Each row has a name. Each question is about the rows just above it.

J_300: [112 141 132 157 100 159 182 107 163 141 146 154 113 157 157  88 157 179
 132 133  48 133 107 107 132  98 109 115 115 108 138 102 167 152 143 165
 125 155 171 159 122 132 186 102 172 178 108]
J_672: [167 116  96 160 126 172 199 131 130 137 107 171 125 135 188 125 132 179
 171  98  70 134 138 103 188 120 136 106 199 106 141 167 173 124 131 142
 115 143 188 179  83 128 177  94 199 145 109]
J_218: [180 103 158  91 170 127  66 143  81 121 112 100 175 113  79 131 112 115
 150 116 199 162 150 167  78 131 107 168 155 124 103 161 123 115 100 147
 108 144 117 122 131 104 104 136  95  90 158]
J_166: [124 144 101 164 132 120 175 133  77 103  63  88 130 111 187 155 125 137
 107  83 121 116 159 139 169 179 189 123 163 128 114 139  92 137 125 110
 127  76 170 158 122 133 185 103 172 179 109]
J_318: [182  69 115 106 169 103  83 130 128 113 152 165 186 157 134 142 104  93
 182 139 166 171 139 152  89 113 107 168 162 128 126 165 153  96 128 149
 115 152 167 133 111  89 105 149 111 101 146]
J_435: [124 144 101 164 132 120 175 133  77 103  63  88 130 111 123 155 125 137
 107  83 121 116 159 139 169 179 189 123 163 128 114 139  92 137 125 110
 127  76  86  98  86 130 141 146  64 144 130]
Count of [131] in J_218:  3
Times [188] occurs in J_672:  3

J_942: [ 86 143 126 115 155 129 182 161 143 128 161 170 106 114 143 140 154 127
 120 174 100 140 118 120 140 194  86 112  98 108 145 112 103 118 105 146
 129 149 145 150 133 174 132 127 110  86 128 119]
J_611: [ 86 143 126 117 143 129 182 161 143 128 161 109 106 114 143 140 154 127
 120 174 100 140 118 152 140 194  86 112  98 108 127 112 103 118 105 146
 143 149 145 150 133 174 132 127 110  86 128 127]
J_218: [ 86 143 126 115 155 129 182 161 143 128 128 170 106 114 143 140 154 127
 120 174 100 140 118 120 140 194  86 112  98 108 145 112 103 118 105 146
 129 149 144 150 133 174 132 127 110  86 128 119]
Times [127] occurs in J_611:  4
After [149 144 150], its row goes on with  [133 174 132 127 110  86 128 119]

J_435: [127 127 153 127 123 123 138]
J_716: [ 84  86  98 159 100 140  92]
J_611: [ 84  98 128  98 100  45 179]
Count of [128] in J_611:  1
Times [127] occurs in J_435:  3

J_611: [161 126 100  99 107  62 205 198  88 110 151  67 208  69  58 144  62 117
 175 207  74 138 154  98  60 142 209 204  55 161  80  99  78 156  46 181
  86  67 108  69 185  92 144 108 200  99 158 140 161 199  59 166 160 105
 171 176  71 118 187  99 195 164  95]
J_300: [176  79 111 149 150  80 122 148  49 162 105 185  52 192 164 129  58 164
  80 174  73 137  94  46 137 134  71 178 117  58  91 120 207  97 202  49
 135  62  62 182 147 149  49  64 211 155  81 139  76 135 158 105  81  96
 166 104 106 184  80 143 201 198  50]
J_702: [209 103 109  79 105  69 193 204 176  89  79 207 118  69 134 182 163 119
  51 137 171  89 171  66 124  75  63  57 138 169  86  61 123 183 157 161
 158 167 212 132 182 203 199 186 136 152 123  98  77 146  95 165  87 190
 128 108  72 165  57  68  92  47 108]
J_166: [161 159  88 151 139 150 157  48 197 161  81  99  61 189 147  77 208 119
 178 169 115 117  78  73  56  72 141 106 117 119  94  88 153 147 118 149
 211 148 212 160 183 104  97  94 195 172 207 195  78 148 177 206 115 193
  44  86 193 192  92 170  61  85 179]
J_672: [161  79 186  76  76  51  91  73  50 133 111  69  82  60 129 100 147  82
 130 104 134  55 112  54  86 138 200  89 164 122 100 120 126 124  88  55
 137 141 131 194 129 198 198  80  71  44 147 187 114 175  67 202  63 142
 140 206  70 198  52 207 168 158 160]
J_435: [ 64 209 179 132  75  99 126  78 148 105 118 188  89  86 185  65 162  67
  69 186 190 114 178 142 186  97 169  54 131 192 115 143  57 154 202 120
 115 144 158  68 123  72 154  87 200 178 209 137  55  66 209  84 131 181
 107 196  74 205 190 114 124 188 102]
J_942: [115 142  48 160 112 167 129  94 192 102 105 154 174  89 196  78 127  76
 182 127 115 146  54  91 111 176 119 135 182  72  68 112 117 156 150 112
 196  99 193 104 179 198 199 186 135 152 194 176  63 186  94 140  54 145
  86 100  70 197  52 207  66 167  59]
J_218: [182 172  85 144 181 154 187 204 132 124 171 202  68  46  97 209  93 175
 165 102  87 151  97 193  98 191 140 124 112 199  72 170 182 173  69 107
  48 185 142  55  61 156  70 101 186 112 115 195 134  63 105 158 111  81
 196  66 142 112 161 164  59 169 107]
Whose row is [161  79 186  76  76  51  91  73  50 133 111  69  82  60 129 100 147  82
 130 104 134  55 112  54  86 138 200  89 164 122 100 120 126 124  88  55
 137 141 131 194 129 198 198  80  71  44 147 187 114 175  67 202  63 142
 140 206  70 198  52 207 168 158 160]?  J_672
Move every entry of [109] by +1 step of 1.  [110]
Go on from [ 70 198  52 207] to the end of its row.  [168 158 160]
Shift each entry of [79] by -1 times 1:  [78]
After [199 186 136 152], its row goes on with  [123  98  77 146  95 165  87 190 128 108  72 165  57  68  92  47 108]
The rest of the row after [203 199 186]:  [136 152 123  98  77 146  95 165  87 190 128 108  72 165  57  68  92  47
 108]

J_716: [137 110 125 143 111 152 128  99 103 144  95 179 143 127 115 135 125 168
 172 162 116  76 128 179 113 158 118 123]
J_300: [191  83 164  75  64  92 183  65  57 141  89 172 147  75  97  81 168 183
 167 158 108  74 160 171  45 155 174 111]
J_318: [128  86 122  98  84 112 112  84  74 140  89 172 123 120  93 101 112 178
 161 148 117  76 128 172  48 145 128 131]
J_942: [170  86 122  98  84 112 153  84  74 140  89 172 123 120  93 101 125 178
 161 162 123 112 133 179  48 145 128 117]
After [162 116  76 128 179], its row goes on with  [113 158 118 123]
How many times does J_318 hold [112]?  3
The rest of the row after [152 128  99 103]:  [144  95 179 143 127 115 135 125 168 172 162 116  76 128 179 113 158 118
 123]
The rest of the row after [117  76 128]:  [172  48 145 128 131]
Count of [168] in J_300:  1

J_435: [134  72 138  64  93]
J_218: [111 165 111  64  64]
J_672: [134  72 110  64  93]
After [165 111], its row goes on with  [64 64]
[111 165 111  64] with -1 step of 1 on every entry:  [110 164 110  63]
Times [111] occurs in J_218:  2

J_947: [163  85 138 103]
J_435: [163  85 138 149]
J_672: [112 152  94 140]
J_218: [112 151  94 125]
Move every entry of [163  85 138] by +1 step of 1.  [164  86 139]
After [152  94], its row goes on with  [140]

J_947: [156 108 174 107 127 114 177 138 145]
J_702: [156 108 174 107 125 114 178 138 145]
J_883: [156 107 174 107 175 114 178 137 145]
Whose row is [156 107 174 107 175 114 178 137 145]?  J_883
Shift each entry of [108] by +1 times 1:  [109]
[156] with +1 step of 1 on every entry:  [157]
The rest of the row after [174 107 127]:  [114 177 138 145]
After [114 177], its row goes on with  [138 145]
Go on from [175 114 178] to the end of its row.  [137 145]
Go on from [107 174 107] to the end of its row.  [175 114 178 137 145]

